Here is a tiny trained network, its code and every weight. The questions are about switching its units off for an input and a class, where a switched-off unit gives its printed mean instead of its output.

import numpy as np


def w(rows, s, z=0):
    codes = np.array(rows[::2]) - 128.0
    scale = np.full(codes.shape[1], s)
    scale[-1] = z or s
    return codes * scale


def norm(h):
    return h / np.sqrt((h * h).mean(-1, keepdims=True) + 1e-5)


def f(y):
    return np.maximum(y, 0)


def log_softmax(a):
    a = a - a.max(-1, keepdims=True)
    return a - np.log(np.exp(a).sum(-1, keepdims=True))


def net(x, mask):
    res = np.array(x, float).reshape(1, 2) / 4 @ E
    u = 0
    for l in range(4):
        y = f(norm(res) @ A[l][:, :-1].T + A[l][:, -1])
        res = res + np.where(mask[u : u + 9], y, B[l][:, -1]) @ B[l][:, :-1]
        u += 9
    return log_softmax(norm(res)[-1] @ U[:, :-1].T + U[:, -1])


A, B = {}, {}
E = w([
[116,36,252,17],'x0',
[204,154,19,13],'x1',
],0.0035)
A[0] = w([
[139,35,83,160,63],'L0N1',
[66,42,59,128,64],'L0N2',
[27,145,169,67,85],'L0N3',
[106,72,86,146,8],'L0N4',
[137,24,105,62,228],'L0N5',
[189,237,85,193,114],'L0N6',
[128,150,200,255,19],'L0N7',
[83,69,138,171,107],'L0N8',
[118,175,117,158,129],'L0N9',
],0.0051,0.0016)
B[0] = w([
[125,141,131,114,128],'L0N1',
[119,77,77,166,128],'L0N2',
[137,132,132,189,180],'L0N3',
[147,134,149,127,128],'L0N4',
[196,130,79,177,233],'L0N5',
[186,73,154,121,252],'L0N6',
[4,53,83,113,214],'L0N7',
[101,106,54,134,178],'L0N8',
[141,138,214,99,176],'L0N9',
],0.004,0.0035)
A[1] = w([
[124,176,255,50,32],'L1N1',
[194,98,107,94,222],'L1N2',
[74,208,81,212,147],'L1N3',
[27,179,151,96,101],'L1N4',
[142,214,117,136,180],'L1N5',
[76,64,170,26,87],'L1N6',
[80,87,86,130,174],'L1N7',
[178,135,115,112,98],'L1N8',
[131,75,155,205,250],'L1N9',
],0.0064,0.0012)
B[1] = w([
[216,123,70,152,168],'L1N1',
[42,158,190,169,253],'L1N2',
[253,97,227,162,224],'L1N3',
[118,170,75,109,158],'L1N4',
[132,3,172,101,176],'L1N5',
[227,130,127,171,213],'L1N6',
[158,104,111,35,179],'L1N7',
[68,161,178,124,195],'L1N8',
[98,146,36,95,252],'L1N9',
],0.0049,0.0037)
A[2] = w([
[201,124,125,70,130],'L2N1',
[194,201,193,186,139],'L2N2',
[116,190,151,228,100],'L2N3',
[205,254,79,4,111],'L2N4',
[45,143,168,155,128],'L2N5',
[34,105,135,127,6],'L2N6',
[150,206,134,46,112],'L2N7',
[205,128,167,168,62],'L2N8',
[67,225,183,244,17],'L2N9',
],0.0056,0.0012)
B[2] = w([
[92,130,113,144,222],'L2N1',
[216,117,184,92,222],'L2N2',
[122,63,114,68,192],'L2N3',
[20,83,204,167,254],'L2N4',
[28,152,100,99,186],'L2N5',
[133,182,177,151,176],'L2N6',
[95,82,106,159,191],'L2N7',
[254,133,152,139,224],'L2N8',
[97,173,122,72,191],'L2N9',
],0.006,0.0033)
A[3] = w([
[195,114,153,137,214],'L3N1',
[142,107,94,129,188],'L3N2',
[131,140,140,118,5],'L3N3',
[141,98,113,96,219],'L3N4',
[92,139,141,119,33],'L3N5',
[124,245,110,92,206],'L3N6',
[133,124,93,89,117],'L3N7',
[218,124,170,153,245],'L3N8',
[148,101,170,108,129],'L3N9',
],0.012,0.0017)
B[3] = w([
[237,146,3,186,222],'L3N1',
[159,179,167,73,153],'L3N2',
[97,70,74,44,129],'L3N3',
[117,223,106,90,161],'L3N4',
[114,70,142,207,157],'L3N5',
[207,251,122,5,149],'L3N6',
[125,197,255,87,137],'L3N7',
[189,64,32,92,254],'L3N8',
[176,176,51,180,181],'L3N9',
],0.0049,0.0083)
U = w([
[243,102,48,149,144],'0',
[11,78,145,180,142],'1',
[107,254,155,15,120],'2',
[169,197,210,180,1],'3',
],0.021,0.026)

Each question gives the input, the list of numbers given to net, and the class t.
The units are the neurons (one row each of A and B). Each row of codes is followed by its name. A weight is (code - 128) times the scale printed after its matrix; where a second scale follows, it is the last column's (A, B and U).
mask holds one flag per neuron, layer by layer. A switched-off neuron (its flag False) gives its mean, the last column of its row in B, instead of its output. The means were averaged over made-up inputs and are rounded, as every weight is.
A unit's drop is (log p(t) with every unit on - log p(t) with that unit switched off) / (log p(t) with every unit on - log p(t) with every unit switched off).
unit that matters most: the unit with the biggest drop
top k neurons: the k neurons with the biggest drops, biggest first
top k neurons in layer l: the k neurons of layer l with the biggest drops, biggest first
drop of u: that unit's drop, to one decimal
input [-2,0], class 2: unit that matters most -> L0N6
input [-3,-4], class 1: top 2 neurons in layer 3 -> (L3N1; L3N8)
input [-4,-5], class 1: top 4 neurons -> (L0N7; L1N6; L0N5; L3N1)
input [-5,-6], class 1: top 4 neurons -> (L0N7; L1N6; L0N5; L1N9)
input [2,3], class 2: top 3 neurons -> (L1N2; L0N5; L1N3)
input [3,3], class 2: top 3 neurons in layer 0 -> (L0N5; L0N6; L0N7)
input [2,2], class 2: top 3 neurons -> (L1N2; L0N5; L1N3)
input [-4,5], class 1: top 2 neurons in layer 1 -> (L1N3; L1N6)
input [-2,-3], class 2: top 2 neurons in layer 1 -> (L1N7; L1N2)
input [3,1], class 2: top 2 neurons in layer 1 -> (L1N2; L1N3)
input [2,-8], class 1: drop of L3N5 -> 0.0
input [-2,-6], class 1: drop of L0N7 -> 1.7
input [5,-7], class 1: drop of L1N3 -> 2.6
input [-4,-6], class 1: unit that matters most -> L0N7
